Below is a small trained network, with its code and all its weights. Each question gives an input and a target symbol and asks what happens when units are switched off, that is, made to give their printed mean instead of their output.

import numpy as np


def w(rows, s, z=0):
    codes = np.array(rows[::2]) - 128.0
    scale = np.full(codes.shape[1], s)
    scale[-1] = z or s
    return codes * scale


def f(y):
    return np.maximum(y, 0)


def softmax(a):
    e = np.exp(a - a.max(-1, keepdims=True))
    return e / e.sum(-1, keepdims=True)


def log_softmax(a):
    a = a - a.max(-1, keepdims=True)
    return a - np.log(np.exp(a).sum(-1, keepdims=True))


def net(x, mask):
    ids = ['αβγδζθλμξπστω'.index(c) for c in x.split()]
    T = len(ids)
    res = E[ids] + P[:T]
    u = 0
    for l in range(3):
        q, k, v = (res @ M[l].T for M in (Q, K, V))
        z = softmax(np.where(np.tri(T) > 0, q @ k.T / 2**0.5, -1e9)) @ v
        res = res + np.where(mask[u], z, O[l][:, -1]) @ O[l][:, :-1]
        u += 1
        y = f(res @ A[l][:, :-1].T + A[l][:, -1])
        res = res + np.where(mask[u : u + 4], y, B[l][:, -1]) @ B[l][:, :-1]
        u += 4
    return log_softmax(res[-1] @ U[:, :-1].T + U[:, -1])


Q, K, V, O, A, B = {}, {}, {}, {}, {}, {}
E = w([
[14,92,22,56,208],'α',
[55,85,245,235,140],'β',
[220,200,160,243,251],'γ',
[56,179,131,193,26],'δ',
[136,138,136,145,181],'ζ',
[205,86,58,166,106],'θ',
[136,254,160,79,94],'λ',
[163,108,51,103,54],'μ',
[159,89,91,202,169],'ξ',
[110,65,72,205,96],'π',
[195,139,83,105,127],'σ',
[197,49,189,77,102],'τ',
[126,49,102,46,162],'ω',
],0.0081)
P = w([
[124,162,42,134,176],'0',
[254,60,110,168,84],'1',
[83,171,55,136,164],'2',
[231,39,122,173,71],'3',
[75,172,90,125,163],'4',
[208,34,133,169,65],'5',
[65,174,119,118,156],'6',
[193,36,135,167,69],'7',
[58,172,151,99,150],'8',
[199,40,112,188,72],'9',
[71,185,118,119,155],'10',
],0.0058)
Q[0] = w([
[208,8,45,221,56],'0.h1',
[254,5,44,237,34],'0.h1',
],0.0079)
K[0] = w([
[24,77,244,3,86],'0.h1',
[6,100,254,5,24],'0.h1',
],0.0058)
V[0] = w([
[128,54,158,28,248],'0.h1',
[118,130,1,117,151],'0.h1',
],0.0061)
O[0] = w([
[133,82,175,11,197,100],'0.h1',
[92,186,3,101,173,255],'0.h1',
],0.0061,0.0017)
A[0] = w([
[101,254,149,168,146,119],'0.n1',
[192,83,121,83,32,2],'0.n2',
[173,37,162,146,149,174],'0.n3',
[111,138,209,197,114,88],'0.n4',
],0.0078,0.0026)
B[0] = w([
[234,105,253,36,200,221],'0.n1',
[56,111,225,192,208,192],'0.n2',
[176,117,211,60,172,253],'0.n3',
[50,24,152,182,179,173],'0.n4',
],0.0067,0.0026)
Q[1] = w([
[1,224,89,67,199],'1.h1',
[115,168,144,65,214],'1.h1',
],0.007)
K[1] = w([
[159,73,2,141,41],'1.h1',
[147,53,109,144,62],'1.h1',
],0.0071)
V[1] = w([
[108,219,188,222,236],'1.h1',
[193,254,197,67,49],'1.h1',
],0.0047)
O[1] = w([
[105,210,211,172,254,193],'1.h1',
[207,212,199,61,83,3],'1.h1',
],0.0055,0.0014)
A[1] = w([
[161,225,167,40,182,3],'1.n1',
[59,203,92,126,145,184],'1.n2',
[193,181,189,220,49,178],'1.n3',
[254,111,165,122,132,125],'1.n4',
],0.0073,0.0053)
B[1] = w([
[98,2,134,94,121,162],'1.n1',
[58,200,146,107,82,219],'1.n2',
[92,197,138,247,110,237],'1.n3',
[109,93,199,157,11,254],'1.n4',
],0.0077,0.0035)
Q[2] = w([
[114,121,78,218,14],'2.h1',
[75,213,63,3,113],'2.h1',
],0.0065)
K[2] = w([
[1,254,140,160,111],'2.h1',
[192,89,5,86,36],'2.h1',
],0.0054)
V[2] = w([
[145,174,182,186,133],'2.h1',
[2,158,152,118,92],'2.h1',
],0.0068)
O[2] = w([
[162,73,88,91,138,255],'2.h1',
[1,108,65,82,89,236],'2.h1',
],0.0062,0.0022)
A[2] = w([
[106,250,98,62,82,122],'2.n1',
[113,200,102,17,254,159],'2.n2',
[211,216,84,188,208,253],'2.n3',
[176,89,67,15,97,238],'2.n4',
],0.008,0.0051)
B[2] = w([
[230,152,161,52,24,207],'2.n1',
[24,134,188,11,141,223],'2.n2',
[111,254,118,85,201,231],'2.n3',
[233,66,22,154,191,254],'2.n4',
],0.008,0.0042)
U = w([
[57,123,132,88,71,32],'α',
[202,190,122,71,144,49],'β',
[170,75,243,52,51,103],'γ',
[99,162,198,94,184,4],'δ',
[63,173,97,169,210,94],'ζ',
[22,127,46,226,45,255],'θ',
[238,30,101,132,168,172],'λ',
[25,53,187,180,177,133],'μ',
[88,51,40,104,183,174],'ξ',
[199,178,203,179,228,93],'π',
[185,144,54,108,36,70],'σ',
[132,210,188,145,3,240],'τ',
[155,180,29,173,174,118],'ω',
],0.0077,0.0028)

Each question gives the input, a string of symbols that net reads in full, and the target symbol t.
The units are the heads (2 rows each of Q, K, V and O) and the neurons (one row each of A and B). Each row of codes is followed by its name. A weight is (code - 128) times the scale printed after its matrix; where a second scale follows, it is the last column's (O, A, B and U).
mask holds one flag per unit, layer by layer, with each layer's heads first. A switched-off unit (its flag False) gives its mean, the last column of its rows in O or B, instead of its output. The means were averaged over made-up inputs and are rounded, as every weight is.
A unit's drop is (log p(t) with every unit on - log p(t) with that unit switched off) / (log p(t) with every unit on - log p(t) with every unit switched off).
The circuit of an input: a set's keep is (log p(t) with only the set's units on - log p(t) with every unit switched off) / (log p(t) with every unit on - log p(t) with every unit switched off). Starting from the 12 units with the biggest drops (on a tie, the unit counted first), units are removed one at a time, each time the one whose removal leaves the highest keep (on an exact tie, the one counted first), for as long as the keep stays at least 0.8.
units of the circuit, in order: the units of the circuit, biggest drop first
unit that matters most: the unit with the biggest drop
top k neurons: the k neurons with the biggest drops, biggest first
k most important neurons of layer l: the k neurons of layer l with the biggest drops, biggest first
input λ ω λ π, target τ: units of the circuit, in order => [1.h1, 2.n4, 1.n3]
input π ω ω δ θ λ μ ω δ ξ, target θ: units of the circuit, in order => [0.h1, 2.h1, 1.n3]
input γ δ π ζ ξ θ, target θ: units of the circuit, in order => [1.n3, 0.h1]
input ξ σ α ω γ β δ α β π, target μ: 3 most important neurons of layer 2 => [2.n1, 2.n4, 2.n3]
input ξ δ ω σ ω θ, target λ: unit that matters most => 0.h1
input ω α λ μ α ω, target λ: units of the circuit, in order => [2.n4, 1.n3]
input δ ω ξ δ λ σ ξ λ δ μ, target θ: top 2 neurons => [1.n3, 2.n1]
input π σ σ ξ θ λ λ, target γ: units of the circuit, in order => [0.n1, 1.n1]
input σ π θ γ σ ω ξ μ, target λ: units of the circuit, in order => [0.h1, 1.n3, 2.n4]
input π γ θ γ θ π λ β π τ α, target α: units of the circuit, in order => [1.n2, 2.n2, 2.n1]
input γ ω ω θ θ μ, target λ: units of the circuit, in order => [0.h1, 2.n4]
input θ ω β ω τ π δ γ γ θ, target π: units of the circuit, in order => [1.h1, 0.n1, 2.n3]
input γ τ ξ σ, target γ: units of the circuit, in order => [1.n4, 0.h1]
input δ ω σ λ λ θ, target τ: units of the circuit, in order => [1.h1, 1.n4, 1.n3]
input μ θ δ π ζ ω σ γ λ, target γ: top 2 neurons => [0.n1, 2.n3]
input σ σ τ ξ ζ θ, target γ: units of the circuit, in order => [1.n4, 0.h1]
input α ξ π ω β θ ω σ ω λ ζ, target δ: top 3 neurons => [2.n2, 1.n4, 0.n1]
input λ π θ π, target τ: units of the circuit, in order => [1.h1, 0.n1, 2.n4]
input ξ π δ, target τ: units of the circuit, in order => [2.n1, 1.n2]
input δ θ θ σ, target θ: unit that matters most => 0.h1
input ξ σ δ λ, target τ: top 2 neurons => [1.n3, 2.n4]
input σ σ π ζ θ, target ω: unit that matters most => 1.n4
input ζ σ σ δ β ξ ω γ ω σ, target λ: top 2 neurons => [1.n3, 2.n4]
input ω ζ ω σ θ β γ θ, target π: top 3 neurons => [0.n1, 1.n2, 1.n3]
input θ ξ μ σ σ, target β: 2 most important neurons of layer 0 => [0.n4, 0.n2]
input ω μ σ, target β: top 3 neurons => [2.n1, 1.n4, 2.n3]
input ω λ ζ, target δ: top 2 neurons => [2.n2, 1.n4]
input σ λ θ δ λ α π ξ λ μ, target τ: top 2 neurons => [0.n1, 2.n4]
